Small tables with named rows and columns. After each table, cells are looked up by row and column.

zasomo
        puvovud   kur  daseke   zim   zuz   til  tivafid  mari  sasel
riseti     4.20  7.17    3.99  5.24  3.02  4.20     4.40  6.72   2.41
buf        0.43  7.21    3.48  6.61  4.22  5.72     3.70  7.88   1.28
zifuni     1.76  6.87    2.75  8.75  2.42  4.65     3.70  7.58   3.53

sasel of buf is 1.28
sasel of zifuni is 3.53
til of buf is 5.72
puvovud of zifuni is 1.76
zim of buf is 6.61
daseke of zifuni is 2.75
puvovud of buf is 0.43
tivafid of riseti is 4.40
tivafid of zifuni is 3.70
zim of zifuni is 8.75
tivafid of buf is 3.70
mari of zifuni is 7.58
Which row has the largest sasel? zifuni

pag =
|  | suziri | tozesiv | meka |
|---|---|---|---|
| nez | 111 | 29 | 126 |
| lezuper | 52 | 69 | 67 |
| sidimil | 73 | 122 | 52 |
| pera | 95 | 130 | 61 |
| pebufub | 44 | 87 | 110 |
| pimezo | 83 | 192 | 105 |
| bok | 95 | 123 | 92 |

What is the meka of lezuper in pag?
67
What is the meka of sidimil in pag?
52
What is the meka of pimezo in pag?
105
What is the tozesiv of bok in pag?
123
What is the meka of bok in pag?
92
What is the tozesiv of pera in pag?
130
What is the suziri of bok in pag?
95
What is the suziri of pera in pag?
95

miror =
cols = kuri, losag, lel, popif, diran, lim, zosez, vuluten
nibetop: [54, -27, -44, -47, -41, -66, -14, 27]
venok: [55, -24, 12, -10, 32, -72, -27, -62]
bebata: [25, -70, 50, -59, 31, -29, -75, -38]
sidaza: [-1, 40, 58, -70, -55, -32, 32, -66]
mib: [-79, 40, -63, -62, 26, 7, -80, -3]
tabano: [-1, 3, 56, -12, 49, -1, -65, 41]
tiz: [-45, -10, 23, -25, -66, 10, -72, -51]
dez: [-19, 15, -43, 31, 56, -17, 22, 16]
puvud: [-38, -73, -53, -16, 30, -67, 2, -19]
fifesik: [31, 17, -1, -56, 52, -23, 31, -16]

What is the popif of bebata in miror?
-59
What is the popif of tabano in miror?
-12
What is the popif of tiz in miror?
-25
What is the kuri of mib in miror?
-79
What is the lel of sidaza in miror?
58
What is the losag of bebata in miror?
-70
What is the losag of mib in miror?
40
What is the popif of fifesik in miror?
-56
What is the lim of venok in miror?
-72
What is the lim of fifesik in miror?
-23
What is the lel of bebata in miror?
50
What is the losag of sidaza in miror?
40
What is the zosez of mib in miror?
-80
What is the zosez of nibetop in miror?
-14
What is the zosez of tiz in miror?
-72
What is the kuri of fifesik in miror?
31
What is the zosez of fifesik in miror?
31
What is the kuri of venok in miror?
55

mev
         nimafa  kidipu  rifama
labusom      29     171     102
fupit       109      42      43
div          87     154     125
budemav      67      40      90
fulilo       21      72     120
mik         196      80      54
zik          36     126      95
nutodut       1      54     101
vov          64      62      32

fulilo, kidipu -> 72
vov, rifama -> 32
vov, nimafa -> 64
zik, nimafa -> 36
mik, kidipu -> 80
mik, nimafa -> 196
div, kidipu -> 154
fupit, nimafa -> 109
nutodut, nimafa -> 1
div, rifama -> 125
labusom, kidipu -> 171
labusom, nimafa -> 29
labusom, rifama -> 102
fulilo, nimafa -> 21
nutodut, rifama -> 101
div, nimafa -> 87
zik, kidipu -> 126
budemav, nimafa -> 67
zik, rifama -> 95

fomomus
        zupera    mib    kub  dumazo
nivisu   78899  41563   6927   74032
tof      56679  39346  63125   82594
pamuka   35631  72231  55631   83810

What is the kub of pamuka in fomomus?
55631
What is the zupera of pamuka in fomomus?
35631
What is the mib of tof in fomomus?
39346
What is the mib of pamuka in fomomus?
72231
What is the zupera of tof in fomomus?
56679
What is the zupera of nivisu in fomomus?
78899
What is the dumazo of nivisu in fomomus?
74032
What is the dumazo of pamuka in fomomus?
83810

mubebi =
columns: naz, duf
lisofiz: [-680, -165]
manopo: [-593, 88]
gavig: [686, -365]
bedom: [-227, -192]
fulufo: [-721, 328]
dakupez: [752, -592]
buz: [-887, -51]
luvame: [647, -308]

naz of luvame = 647
duf of bedom = -192
naz of dakupez = 752
duf of manopo = 88
duf of gavig = -365
naz of buz = -887
naz of lisofiz = -680
naz of manopo = -593
duf of buz = -51
duf of luvame = -308
naz of bedom = -227
naz of fulufo = -721
naz of gavig = 686
duf of lisofiz = -165
duf of dakupez = -592
duf of fulufo = 328

tagulil:
cols = kepuf, mukazun, makaz, nazugi
rovid: [111, 55, 58, 130]
nerilu: [79, 82, 109, 136]
lerofeb: [95, 92, 105, 115]
gek: [83, 84, 106, 130]
fetev: [87, 90, 102, 118]
dom: [91, 120, 115, 95]
zis: [96, 192, 122, 40]

What is the nazugi of zis in tagulil?
40
What is the nazugi of dom in tagulil?
95
What is the nazugi of fetev in tagulil?
118
What is the makaz of zis in tagulil?
122
What is the kepuf of rovid in tagulil?
111
What is the nazugi of rovid in tagulil?
130
What is the makaz of nerilu in tagulil?
109
What is the mukazun of nerilu in tagulil?
82
What is the mukazun of lerofeb in tagulil?
92
What is the nazugi of lerofeb in tagulil?
115
What is the mukazun of gek in tagulil?
84
What is the mukazun of rovid in tagulil?
55
What is the kepuf of lerofeb in tagulil?
95
What is the kepuf of nerilu in tagulil?
79
Row with the largest makaz: zis

